Below is a small trained network, with its code and all its weights. Each question gives an input and a target symbol and asks what happens when units are switched off, that is, made to give their printed mean instead of their output.

import numpy as np


def w(rows, s, z=0):
    codes = np.array(rows[::2]) - 128.0
    scale = np.full(codes.shape[1], s)
    scale[-1] = z or s
    return codes * scale


def f(y):
    return np.maximum(y, 0)


def softmax(a):
    e = np.exp(a - a.max(-1, keepdims=True))
    return e / e.sum(-1, keepdims=True)


def log_softmax(a):
    a = a - a.max(-1, keepdims=True)
    return a - np.log(np.exp(a).sum(-1, keepdims=True))


def net(x, mask):
    ids = ['ΛΣαδζτψ'.index(c) for c in x.split()]
    T = len(ids)
    res = E[ids] + P[:T]
    u = 0
    for l in range(2):
        r = res
        for j in range(2):
            rows = slice(2 * j, 2 * j + 2)
            q, k, v = (r @ M[l][rows].T for M in (Q, K, V))
            z = softmax(np.where(np.tri(T) > 0, q @ k.T / 2**0.5, -1e9)) @ v
            o = O[l][rows]
            res = res + np.where(mask[u + j], z, o[:, -1]) @ o[:, :-1]
        u += 2
        y = f(res @ A[l][:, :-1].T + A[l][:, -1])
        res = res + np.where(mask[u : u + 16], y, B[l][:, -1]) @ B[l][:, :-1]
        u += 16
    return log_softmax(res[-1] @ U[:, :-1].T + U[:, -1])


Q, K, V, O, A, B = {}, {}, {}, {}, {}, {}
E = w([
[79,89,176,119],'Λ',
[131,127,85,189],'Σ',
[114,130,3,103],'α',
[152,143,34,135],'δ',
[82,66,147,76],'ζ',
[138,126,101,143],'τ',
[66,73,117,75],'ψ',
],0.014)
P = w([
[162,151,183,137],'0',
[93,70,57,221],'1',
[42,251,148,239],'2',
[112,63,103,208],'3',
[42,254,164,251],'4',
[134,89,134,201],'5',
],0.0081)
Q[0] = w([
[50,228,198,6],'L0H1',
[97,167,126,225],'L0H1',
[138,2,161,155],'L0H2',
[152,225,211,43],'L0H2',
],0.0066)
K[0] = w([
[94,8,63,200],'L0H1',
[82,99,223,14],'L0H1',
[106,135,223,3],'L0H2',
[51,144,191,220],'L0H2',
],0.0051)
V[0] = w([
[214,129,174,145],'L0H1',
[129,166,129,103],'L0H1',
[112,99,72,249],'L0H2',
[145,184,122,2],'L0H2',
],0.0065)
O[0] = w([
[190,1,105,142,56],'L0H1',
[183,86,125,251,102],'L0H1',
[56,191,128,87,252],'L0H2',
[208,112,44,229,29],'L0H2',
],0.0048,0.0036)
A[0] = w([
[132,216,146,216,99],'L0N1',
[53,161,105,131,192],'L0N2',
[52,184,212,131,49],'L0N3',
[188,135,194,177,122],'L0N4',
[60,180,87,130,141],'L0N5',
[64,174,143,141,196],'L0N6',
[181,71,33,75,167],'L0N7',
[156,66,164,198,195],'L0N8',
[159,81,64,225,154],'L0N9',
[104,70,89,21,48],'L0N10',
[202,67,102,206,253],'L0N11',
[57,194,107,111,132],'L0N12',
[115,2,149,96,193],'L0N13',
[223,162,120,202,68],'L0N14',
[76,163,146,150,197],'L0N15',
[43,192,102,154,135],'L0N16',
],0.0099,0.0042)
B[0] = w([
[112,54,67,69,183],'L0N1',
[161,128,49,145,254],'L0N2',
[229,132,2,120,197],'L0N3',
[69,157,98,252,131],'L0N4',
[179,112,112,140,232],'L0N5',
[116,128,78,172,239],'L0N6',
[225,207,57,51,160],'L0N7',
[75,134,160,219,158],'L0N8',
[191,131,178,106,174],'L0N9',
[134,55,74,50,154],'L0N10',
[227,148,186,203,169],'L0N11',
[186,46,51,155,224],'L0N12',
[72,173,143,70,192],'L0N13',
[146,31,181,73,132],'L0N14',
[88,138,69,165,226],'L0N15',
[180,72,99,125,252],'L0N16',
],0.0074,0.0083)
Q[1] = w([
[222,96,101,207],'L1H1',
[217,146,114,42],'L1H1',
[101,205,157,81],'L1H2',
[69,1,73,146],'L1H2',
],0.0086)
K[1] = w([
[146,254,195,56],'L1H1',
[204,243,155,135],'L1H1',
[75,95,99,105],'L1H2',
[113,252,235,9],'L1H2',
],0.0066)
V[1] = w([
[220,126,134,151],'L1H1',
[143,101,143,45],'L1H1',
[88,137,254,180],'L1H2',
[97,181,131,171],'L1H2',
],0.0097)
O[1] = w([
[217,126,205,130,200],'L1H1',
[94,60,150,71,101],'L1H1',
[139,2,58,215,2],'L1H2',
[131,170,67,213,107],'L1H2',
],0.0078,0.0081)
A[1] = w([
[188,173,82,146,80],'L1N1',
[128,118,226,162,216],'L1N2',
[163,47,129,63,107],'L1N3',
[224,111,98,162,75],'L1N4',
[89,73,65,129,1],'L1N5',
[129,178,133,187,71],'L1N6',
[41,101,158,111,114],'L1N7',
[82,192,94,160,62],'L1N8',
[64,105,76,155,150],'L1N9',
[108,254,89,59,81],'L1N10',
[148,158,238,43,143],'L1N11',
[106,76,245,139,117],'L1N12',
[232,124,157,100,99],'L1N13',
[63,51,115,195,160],'L1N14',
[170,104,140,191,108],'L1N15',
[108,98,238,92,70],'L1N16',
],0.0094,0.0059)
B[1] = w([
[89,180,179,160,244],'L1N1',
[79,98,95,202,150],'L1N2',
[178,83,66,110,158],'L1N3',
[169,156,174,103,249],'L1N4',
[89,133,182,110,202],'L1N5',
[234,114,46,77,141],'L1N6',
[112,208,92,124,143],'L1N7',
[52,180,105,195,144],'L1N8',
[70,113,196,111,212],'L1N9',
[154,48,247,160,231],'L1N10',
[83,84,2,166,214],'L1N11',
[188,16,127,173,135],'L1N12',
[121,185,155,96,202],'L1N13',
[125,83,211,70,203],'L1N14',
[140,105,168,173,171],'L1N15',
[163,99,30,99,141],'L1N16',
],0.0072,0.013)
U = w([
[60,124,199,169,111],'Λ',
[204,34,149,180,48],'Σ',
[222,81,78,82,72],'α',
[134,134,205,91,82],'δ',
[83,142,101,61,255],'ζ',
[117,162,90,181,215],'τ',
[178,2,152,66,69],'ψ',
],0.0087,0.0046)

Each question gives the input, a string of symbols that net reads in full, and the target symbol t.
The units are the heads (2 rows each of Q, K, V and O) and the neurons (one row each of A and B). Each row of codes is followed by its name. A weight is (code - 128) times the scale printed after its matrix; where a second scale follows, it is the last column's (O, A, B and U).
mask holds one flag per unit, layer by layer, with each layer's heads first. A switched-off unit (its flag False) gives its mean, the last column of its rows in O or B, instead of its output. The means were averaged over made-up inputs and are rounded, as every weight is.
A unit's drop is (log p(t) with every unit on - log p(t) with that unit switched off) / (log p(t) with every unit on - log p(t) with every unit switched off).
The circuit of an input: a set's keep is (log p(t) with only the set's units on - log p(t) with every unit switched off) / (log p(t) with every unit on - log p(t) with every unit switched off). Starting from the 12 units with the biggest drops (on a tie, the unit counted first), units are removed one at a time, each time the one whose removal leaves the highest keep (on an exact tie, the one counted first), for as long as the keep stays at least 0.8.
circuit, biggest first: the units of the circuit, biggest drop first
k most important neurons: the k neurons with the biggest drops, biggest first
top k neurons in layer l: the k neurons of layer l with the biggest drops, biggest first
heads that matter: for each layer, one digit per head in row order, 1 if its drop is at least 0.15 and else 0, layers parted by /
input α Λ τ ψ Σ, target δ: circuit, biggest first : [L1H2 L1N10]
input α δ ψ α, target δ: circuit, biggest first : [L1N10 L1H2]
input ψ Λ ψ ψ δ, target ζ: 2 most important neurons : [L1N10 L0N1]
input α ψ ψ, target δ: 3 most important neurons : [L1N10 L0N7 L0N3]
input Λ Λ Σ, target Λ: 2 most important neurons : [L1N9 L1N5]
input δ ζ Λ, target α: 2 most important neurons : [L0N3 L0N12]
input τ ζ α, target Σ: top 2 neurons in layer 1 : [L1N15 L1N13]
input τ α ψ ψ δ, target Σ: 2 most important neurons : [L0N12 L0N16]
input δ Σ τ δ ζ, target α: heads that matter : 11 / 10
input ζ δ δ, target ψ: 2 most important neurons : [L0N12 L0N1]
input τ Σ ζ, target Σ: 2 most important neurons : [L0N12 L0N2]
input ζ ζ τ δ, target δ: heads that matter : 00 / 00
input ζ α ψ, target ψ: 2 most important neurons : [L0N12 L1N14]
input τ ζ ψ Λ, target Λ: 2 most important neurons : [L0N8 L0N16]
input ψ δ Λ, target ζ: heads that matter : 01 / 10
input Σ τ ψ, target τ: heads that matter : 01 / 10
input Λ τ ζ δ δ δ, target δ: 2 most important neurons : [L1N10 L0N7]
input δ Λ τ, target α: 3 most important neurons : [L0N1 L0N12 L0N3]
input Σ τ α Λ Λ, target τ: top neuron in layer 0 : [L0N3]
input τ ψ Σ ζ ζ, target Σ: 4 most important neurons : [L0N3 L0N12 L0N2 L0N16]
input α Λ ψ τ ψ, target δ: 3 most important neurons : [L0N7 L1N10 L0N3]
input Λ ψ τ α α, target Λ: heads that matter : 01 / 11
input δ δ Σ δ ψ τ, target τ: top neuron in layer 0 : [L0N16]
input α Σ α, target δ: 3 most important neurons : [L1N10 L0N7 L1N1]
input ζ ζ Σ, target ψ: 2 most important neurons : [L0N1 L1N14]
input ζ δ ζ, target ψ: top 3 neurons in layer 0 : [L0N12 L0N2 L0N13]
input δ α ζ Σ δ, target α: top neuron in layer 0 : [L0N12]
input Σ ψ ζ, target τ: top 2 neurons in layer 1 : [L1N10 L1N1]
input δ τ ζ ζ, target ζ: heads that matter : 00 / 00
